Here is a tiny trained network, its code and every weight. The questions are about switching its units off for an input and a target symbol, where a switched-off unit gives its printed mean instead of its output.

import numpy as np


def w(rows, s, z=0):
    codes = np.array(rows[::2]) - 128.0
    scale = np.full(codes.shape[1], s)
    scale[-1] = z or s
    return codes * scale


def softmax(a):
    e = np.exp(a - a.max(-1, keepdims=True))
    return e / e.sum(-1, keepdims=True)


def log_softmax(a):
    a = a - a.max(-1, keepdims=True)
    return a - np.log(np.exp(a).sum(-1, keepdims=True))


def net(x, mask):
    ids = ['ΘΛΠΦΩβδεζημστψ'.index(c) for c in x.split()]
    T = len(ids)
    res = E[ids] + P[:T]
    u = 0
    for l in range(3):
        r = res
        for j in range(2):
            rows = slice(3 * j, 3 * j + 3)
            q, k, v = (r @ M[l][rows].T for M in (Q, K, V))
            z = softmax(np.where(np.tri(T) > 0, q @ k.T / 3**0.5, -1e9)) @ v
            o = O[l][rows]
            res = res + np.where(mask[u + j], z, o[:, -1]) @ o[:, :-1]
        u += 2
    return log_softmax(res[-1] @ U[:, :-1].T + U[:, -1])


Q, K, V, O = {}, {}, {}, {}
E = w([
[74,154,166,179,55,131,121,89,167],'Θ',
[99,144,75,172,158,140,166,100,54],'Λ',
[191,81,86,104,236,127,131,157,78],'Π',
[127,129,114,159,151,133,132,114,118],'Φ',
[146,218,163,235,171,82,30,234,139],'Ω',
[100,147,101,145,139,124,105,72,208],'β',
[185,102,35,202,83,139,202,207,218],'δ',
[170,216,213,150,195,125,225,103,182],'ε',
[220,244,44,19,69,136,178,175,129],'ζ',
[124,24,98,46,90,167,203,38,124],'η',
[88,31,58,135,86,135,25,166,73],'μ',
[209,146,196,3,115,120,94,187,141],'σ',
[167,94,163,150,125,135,158,171,31],'τ',
[84,122,218,81,176,122,48,58,56],'ψ',
],0.011)
P = w([
[117,135,132,117,134,112,132,134,124],'0',
[197,112,121,158,97,124,116,97,116],'1',
[75,140,141,81,164,169,129,164,140],'2',
[126,114,118,130,104,52,155,125,118],'3',
[217,139,133,147,114,181,93,92,119],'4',
[45,132,126,78,158,129,147,179,134],'5',
[213,124,122,153,69,49,131,80,104],'6',
[146,147,138,118,153,246,91,135,132],'7',
[49,119,120,84,131,42,167,170,135],'8',
[213,131,126,155,94,117,109,85,118],'9',
],0.014)
Q[0] = w([
[170,137,140,250,165,59,183,119,155],'0.h0',
[86,151,154,48,146,98,195,135,133],'0.h0',
[160,186,203,95,165,191,183,83,138],'0.h0',
[210,126,77,153,82,108,149,106,144],'0.h1',
[183,219,169,127,144,178,66,148,129],'0.h1',
[123,66,159,126,134,87,54,46,78],'0.h1',
],0.015)
K[0] = w([
[54,157,164,88,183,98,218,189,152],'0.h0',
[176,167,172,148,162,251,142,104,149],'0.h0',
[198,166,170,141,143,88,186,63,133],'0.h0',
[95,102,89,107,139,53,205,209,156],'0.h1',
[174,135,123,155,111,13,122,83,104],'0.h1',
[16,163,197,86,144,108,87,98,100],'0.h1',
],0.014)
V[0] = w([
[175,97,194,66,132,120,122,108,173],'0.h0',
[135,107,133,109,69,152,121,188,149],'0.h0',
[145,140,165,174,160,161,254,152,110],'0.h0',
[132,81,188,129,121,122,83,167,82],'0.h1',
[198,63,129,129,139,115,155,192,140],'0.h1',
[148,181,179,137,133,97,133,153,148],'0.h1',
],0.0093)
O[0] = w([
[137,135,212,2,109,151,106,96,182,214],'0.h0',
[153,109,99,78,74,91,121,191,159,149],'0.h0',
[181,69,182,180,171,111,240,145,180,2],'0.h0',
[136,82,140,122,126,23,34,125,155,25],'0.h1',
[164,69,167,114,92,163,91,212,187,102],'0.h1',
[200,167,178,139,154,90,147,163,164,107],'0.h1',
],0.0071,0.00096)
Q[1] = w([
[149,78,54,87,58,161,140,113,122],'1.h0',
[171,140,132,56,74,127,156,167,165],'1.h0',
[118,195,52,171,128,161,169,204,143],'1.h0',
[143,188,146,89,142,107,121,129,120],'1.h1',
[102,5,75,154,104,173,141,112,137],'1.h1',
[114,71,73,138,98,162,125,114,112],'1.h1',
],0.012)
K[1] = w([
[124,68,17,49,84,119,153,141,115],'1.h0',
[184,145,125,36,114,139,151,188,128],'1.h0',
[146,200,59,169,109,149,135,153,174],'1.h0',
[191,139,122,150,112,123,123,107,105],'1.h1',
[7,132,138,73,184,125,145,210,146],'1.h1',
[92,127,142,119,152,112,159,164,127],'1.h1',
],0.011)
V[1] = w([
[45,111,254,200,120,134,119,95,76],'1.h0',
[120,165,139,17,93,202,195,223,23],'1.h0',
[151,159,186,200,96,225,94,106,156],'1.h0',
[21,76,147,80,204,67,137,114,147],'1.h1',
[230,96,126,192,120,101,120,30,88],'1.h1',
[201,82,76,125,50,179,83,37,137],'1.h1',
],0.004)
O[1] = w([
[83,170,197,193,192,51,93,73,85,34],'1.h0',
[253,72,119,60,109,36,92,166,189,250],'1.h0',
[17,126,142,173,170,91,192,199,128,109],'1.h0',
[122,41,82,170,88,137,163,206,172,78],'1.h1',
[189,244,124,41,124,91,139,153,108,158],'1.h1',
[168,222,213,121,172,83,150,150,149,239],'1.h1',
],0.0042,0.0014)
Q[2] = w([
[123,48,65,103,46,191,187,120,154],'2.h0',
[180,217,121,2,125,158,240,75,117],'2.h0',
[92,31,194,88,151,125,85,6,98],'2.h0',
[125,94,88,132,69,26,163,132,136],'2.h1',
[243,126,75,198,68,138,112,42,117],'2.h1',
[145,99,158,101,105,207,71,145,145],'2.h1',
],0.0094)
K[2] = w([
[160,80,47,84,108,158,162,123,141],'2.h0',
[95,176,117,111,86,138,172,37,230],'2.h0',
[75,32,182,96,171,132,138,10,52],'2.h0',
[80,110,131,79,172,181,107,199,124],'2.h1',
[50,112,101,76,117,16,196,172,126],'2.h1',
[193,100,95,124,93,97,136,119,93],'2.h1',
],0.011)
V[2] = w([
[175,136,120,33,113,132,153,134,59],'2.h0',
[124,41,136,129,153,150,149,113,31],'2.h0',
[167,165,126,134,150,116,110,224,38],'2.h0',
[123,150,207,139,92,101,127,134,107],'2.h1',
[114,151,155,158,2,110,151,137,114],'2.h1',
[111,149,83,121,192,139,97,154,194],'2.h1',
],0.0084)
O[2] = w([
[114,90,88,98,173,125,152,1,172,252],'2.h0',
[88,39,188,133,140,87,82,90,107,78],'2.h0',
[162,124,64,165,249,112,45,103,241,96],'2.h0',
[110,153,168,123,147,57,140,154,128,119],'2.h1',
[77,128,64,111,77,23,181,191,127,162],'2.h1',
[148,170,140,123,122,218,83,180,130,113],'2.h1',
],0.0087,0.0031)
U = w([
[95,175,59,139,80,10,189,153,92,110],'Θ',
[86,110,82,219,175,148,185,101,103,109],'Λ',
[152,93,188,136,155,216,89,123,163,126],'Π',
[122,125,125,154,135,143,138,127,122,243],'Φ',
[143,175,128,154,150,117,81,171,149,87],'Ω',
[107,221,118,126,108,253,120,117,58,209],'β',
[145,89,114,152,75,159,149,204,162,247],'δ',
[149,141,208,136,159,136,203,132,151,95],'ε',
[143,134,78,99,142,134,171,102,156,17],'ζ',
[117,80,147,91,73,134,170,90,116,140],'η',
[112,110,67,120,87,120,43,144,109,160],'μ',
[171,140,185,31,84,110,80,178,146,66],'σ',
[141,64,148,158,128,28,144,145,185,158],'τ',
[110,178,173,93,170,80,81,65,97,38],'ψ',
],0.0055,0.0015)

Each question gives the input, a string of symbols that net reads in full, and the target symbol t.
The units are the heads (3 rows each of Q, K, V and O). Each row of codes is followed by its name. A weight is (code - 128) times the scale printed after its matrix; where a second scale follows, it is the last column's (O and U).
mask holds one flag per head, layer by layer. A switched-off head (its flag False) gives its mean, the last column of its rows in O, instead of its output. The means were averaged over made-up inputs and are rounded, as every weight is.
A unit's drop is (log p(t) with every unit on - log p(t) with that unit switched off) / (log p(t) with every unit on - log p(t) with every unit switched off).
The circuit of an input: a set's keep is (log p(t) with only the set's units on - log p(t) with every unit switched off) / (log p(t) with every unit on - log p(t) with every unit switched off). Starting from all 6 units, units are removed one at a time, each time the one whose removal leaves the highest keep (on an exact tie, the one counted first), for as long as the keep stays at least 0.8.
units of the circuit, in order: the units of the circuit, biggest drop first
most important unit: the unit with the biggest drop
heads that matter: for each layer, one digit per head in row order, 1 if its drop is at least 0.15 and else 0, layers parted by /
drop when u is switched off: that unit's drop, to one decimal
input τ β β μ β Π η Θ β, target Θ: units of the circuit, in order -> [0.h1 2.h0 1.h1]
input ψ β Λ β, target Λ: units of the circuit, in order -> [0.h0 0.h1 1.h0]
input Θ β Π μ β, target μ: most important unit -> 0.h0
input ζ η δ ψ ζ τ Θ, target τ: units of the circuit, in order -> [0.h0 0.h1 2.h0]
input σ β Π ε τ Θ Π, target Θ: units of the circuit, in order -> [0.h1 0.h0 2.h0 2.h1]
input Θ β σ β β μ β Ω, target Ω: units of the circuit, in order -> [2.h0 1.h1]
input ε Θ Θ ζ ψ Φ Π ψ μ Π, target μ: heads that matter -> 11 / 00 / 00
input δ ε β Φ ψ τ ψ ε β, target ε: units of the circuit, in order -> [0.h0 2.h1 0.h1]
input Π Θ β Φ, target β: units of the circuit, in order -> [2.h1 0.h1 2.h0]
input Φ μ Θ β β Θ Θ Θ, target Θ: heads that matter -> 00 / 00 / 01
input Θ β ε Φ Θ Ω Π, target Ω: units of the circuit, in order -> [0.h1 2.h0 0.h0 2.h1]
input β ζ β δ η β δ τ β Λ, target β: units of the circuit, in order -> [0.h1 2.h1 2.h0]
input ζ β β ζ β, target ζ: units of the circuit, in order -> [2.h0 1.h0 0.h1]
input μ Θ η Π, target η: units of the circuit, in order -> [2.h0 0.h1 0.h0]
input Θ σ μ β η δ τ, target δ: units of the circuit, in order -> [0.h0 0.h1 2.h1 1.h0]
input ψ Π β Θ η β Λ Θ, target Λ: most important unit -> 0.h0
input η ε σ ψ β, target ψ: units of the circuit, in order -> [0.h1 0.h0 2.h1 1.h0]
input μ Θ Ω σ η μ τ β, target τ: units of the circuit, in order -> [2.h1 0.h1 2.h0]
input Ω Θ η μ Π β η Θ, target η: units of the circuit, in order -> [0.h1 2.h0 0.h0 2.h1]
input ε β ζ ζ β ψ, target ψ: heads that matter -> 01 / 01 / 10
input β Θ Θ τ σ σ, target σ: heads that matter -> 10 / 00 / 00
input ψ β τ β β τ η β, target η: heads that matter -> 01 / 01 / 11
input η Θ Ω β, target Ω: heads that matter -> 01 / 00 / 11
input Θ τ τ β, target τ: heads that matter -> 11 / 00 / 10
input Φ Θ Θ β, target Θ: heads that matter -> 01 / 00 / 11
input δ Θ τ β τ Λ, target τ: heads that matter -> 01 / 00 / 11
input Θ δ Π ζ, target ζ: heads that matter -> 00 / 10 / 10
input η β β Θ η Λ, target η: drop when 2.h0 is switched off -> 0.6
input η η Λ ε Θ τ β β σ δ, target δ: drop when 1.h0 is switched off -> 0.2
input β Θ β Θ τ β Θ, target β: drop when 2.h1 is switched off -> 0.4
